Here is a tiny trained network, its code and every weight. The questions are about switching its units off for an input and a class, where a switched-off unit gives its printed mean instead of its output.

import numpy as np


def w(rows, s, z=0):
    codes = np.array(rows[::2]) - 128.0
    scale = np.full(codes.shape[1], s)
    scale[-1] = z or s
    return codes * scale


def norm(h):
    return h / np.sqrt((h * h).mean(-1, keepdims=True) + 1e-5)


def f(y):
    return np.maximum(y, 0)


def log_softmax(a):
    a = a - a.max(-1, keepdims=True)
    return a - np.log(np.exp(a).sum(-1, keepdims=True))


def net(x, mask):
    res = np.array(x, float).reshape(1, 5) / 4 @ E
    u = 0
    for l in range(4):
        y = f(norm(res) @ A[l][:, :-1].T + A[l][:, -1])
        res = res + np.where(mask[u : u + 7], y, B[l][:, -1]) @ B[l][:, :-1]
        u += 7
    return log_softmax(norm(res)[-1] @ U[:, :-1].T + U[:, -1])


A, B = {}, {}
E = w([
[152,99,47,171,195,87,131],'x0',
[106,9,171,225,76,54,153],'x1',
[255,46,79,107,122,183,150],'x2',
[214,111,191,71,212,134,32],'x3',
[124,208,68,160,30,101,47],'x4',
],0.0063)
A[0] = w([
[137,144,171,135,133,92,65,102],'0.n1',
[139,122,53,172,77,85,88,32],'0.n2',
[39,110,249,173,97,80,112,247],'0.n3',
[135,13,95,173,32,130,170,40],'0.n4',
[178,63,132,117,215,130,95,18],'0.n5',
[140,71,110,154,97,115,139,120],'0.n6',
[114,82,145,141,242,103,119,140],'0.n7',
],0.014,0.0012)
B[0] = w([
[174,195,148,139,119,151,103,179],'0.n1',
[120,135,94,175,62,135,84,192],'0.n2',
[59,52,249,29,155,61,226,248],'0.n3',
[195,36,100,79,192,99,187,225],'0.n4',
[66,44,95,126,117,62,127,212],'0.n5',
[181,108,139,46,106,118,138,175],'0.n6',
[133,57,145,126,58,86,200,203],'0.n7',
],0.013,0.011)
A[1] = w([
[61,115,204,202,93,103,120,7],'1.n1',
[124,164,46,220,99,170,116,47],'1.n2',
[227,46,167,119,252,124,115,44],'1.n3',
[150,126,152,110,147,25,83,67],'1.n4',
[186,42,140,106,191,96,122,59],'1.n5',
[174,143,176,56,241,238,115,71],'1.n6',
[221,11,78,135,213,116,152,137],'1.n7',
],0.012,0.0015)
B[1] = w([
[96,105,188,149,152,151,146,162],'1.n1',
[145,80,65,129,176,72,70,150],'1.n2',
[111,50,148,67,108,113,142,201],'1.n3',
[133,131,109,113,100,251,128,179],'1.n4',
[110,86,165,82,149,124,148,226],'1.n5',
[179,168,205,162,134,210,141,153],'1.n6',
[72,49,218,119,57,104,181,247],'1.n7',
],0.013,0.014)
A[2] = w([
[136,143,116,183,153,76,188,98],'2.n1',
[180,142,166,76,185,51,130,42],'2.n2',
[88,174,170,174,204,92,197,3],'2.n3',
[50,159,121,151,144,119,182,105],'2.n4',
[101,123,193,141,254,38,126,110],'2.n5',
[166,174,120,100,253,56,108,47],'2.n6',
[191,13,107,101,184,111,231,178],'2.n7',
],0.0096,0.0018)
B[2] = w([
[99,96,126,166,86,121,115,131],'2.n1',
[208,72,88,187,94,149,101,147],'2.n2',
[103,28,59,109,79,189,56,145],'2.n3',
[114,67,95,52,104,91,43,143],'2.n4',
[181,131,112,254,100,99,138,165],'2.n5',
[153,186,111,141,85,115,125,132],'2.n6',
[3,224,125,170,46,150,253,251],'2.n7',
],0.0084,0.015)
A[3] = w([
[212,95,115,131,180,75,178,102],'3.n1',
[113,131,154,97,93,196,181,164],'3.n2',
[87,169,4,144,91,130,132,92],'3.n3',
[138,116,156,97,198,111,150,8],'3.n4',
[145,65,131,185,156,66,192,160],'3.n5',
[194,48,51,61,151,229,210,237],'3.n6',
[154,126,51,157,99,87,106,200],'3.n7',
],0.012,0.0014)
B[3] = w([
[9,143,156,110,123,177,62,148],'3.n1',
[157,138,27,243,91,76,179,252],'3.n2',
[133,87,62,167,176,87,133,153],'3.n3',
[161,112,39,126,28,130,117,153],'3.n4',
[101,120,150,130,152,159,190,237],'3.n5',
[43,175,216,136,115,41,132,217],'3.n6',
[124,94,182,11,207,173,72,154],'3.n7',
],0.013,0.011)
U = w([
[128,149,73,94,187,105,64,14],'0',
[61,78,190,102,82,76,233,249],'1',
[174,251,182,154,121,172,132,32],'2',
],0.011,0.002)

Each question gives the input, the list of numbers given to net, and the class t.
The units are the neurons (one row each of A and B). Each row of codes is followed by its name. A weight is (code - 128) times the scale printed after its matrix; where a second scale follows, it is the last column's (A, B and U).
mask holds one flag per neuron, layer by layer. A switched-off neuron (its flag False) gives its mean, the last column of its row in B, instead of its output. The means were averaged over made-up inputs and are rounded, as every weight is.
A unit's drop is (log p(t) with every unit on - log p(t) with that unit switched off) / (log p(t) with every unit on - log p(t) with every unit switched off).
most important unit: the unit with the biggest drop
top k neurons: the k neurons with the biggest drops, biggest first
k most important neurons of layer l: the k neurons of layer l with the biggest drops, biggest first
input [6,-4,-7,6,2], class 2: 3 most important neurons of layer 1 => 1.n7, 1.n3, 1.n5
input [-5,-6,2,-1,4], class 2: most important unit => 0.n5
input [0,-2,2,3,4], class 0: top 2 neurons => 0.n4, 0.n3
input [-2,-3,3,-5,5], class 0: top 3 neurons => 0.n3, 0.n2, 1.n7
input [-2,-6,6,1,8], class 0: top 2 neurons => 0.n3, 0.n4
input [-8,-4,4,-7,6], class 0: top 2 neurons => 0.n3, 1.n7
input [-8,-7,-3,0,-8], class 2: 4 most important neurons of layer 0 => 0.n4, 0.n3, 0.n5, 0.n7
input [4,-3,-3,-6,-1], class 0: top 2 neurons => 0.n4, 0.n3
input [1,-7,-6,-6,2], class 0: top 2 neurons => 0.n3, 1.n7
input [-4,-6,2,-1,3], class 2: top 2 neurons => 0.n5, 0.n2
input [-1,-8,-5,-7,-2], class 0: top 3 neurons => 0.n3, 0.n4, 1.n7
input [3,-4,1,5,7], class 0: top 2 neurons => 0.n3, 0.n4
input [-6,-7,3,-3,1], class 2: 2 most important neurons of layer 1 => 1.n6, 1.n7
input [6,0,-5,-5,7], class 0: most important neuron of layer 2 => 2.n7
input [4,-7,1,2,4], class 0: 2 most important neurons of layer 0 => 0.n4, 0.n3
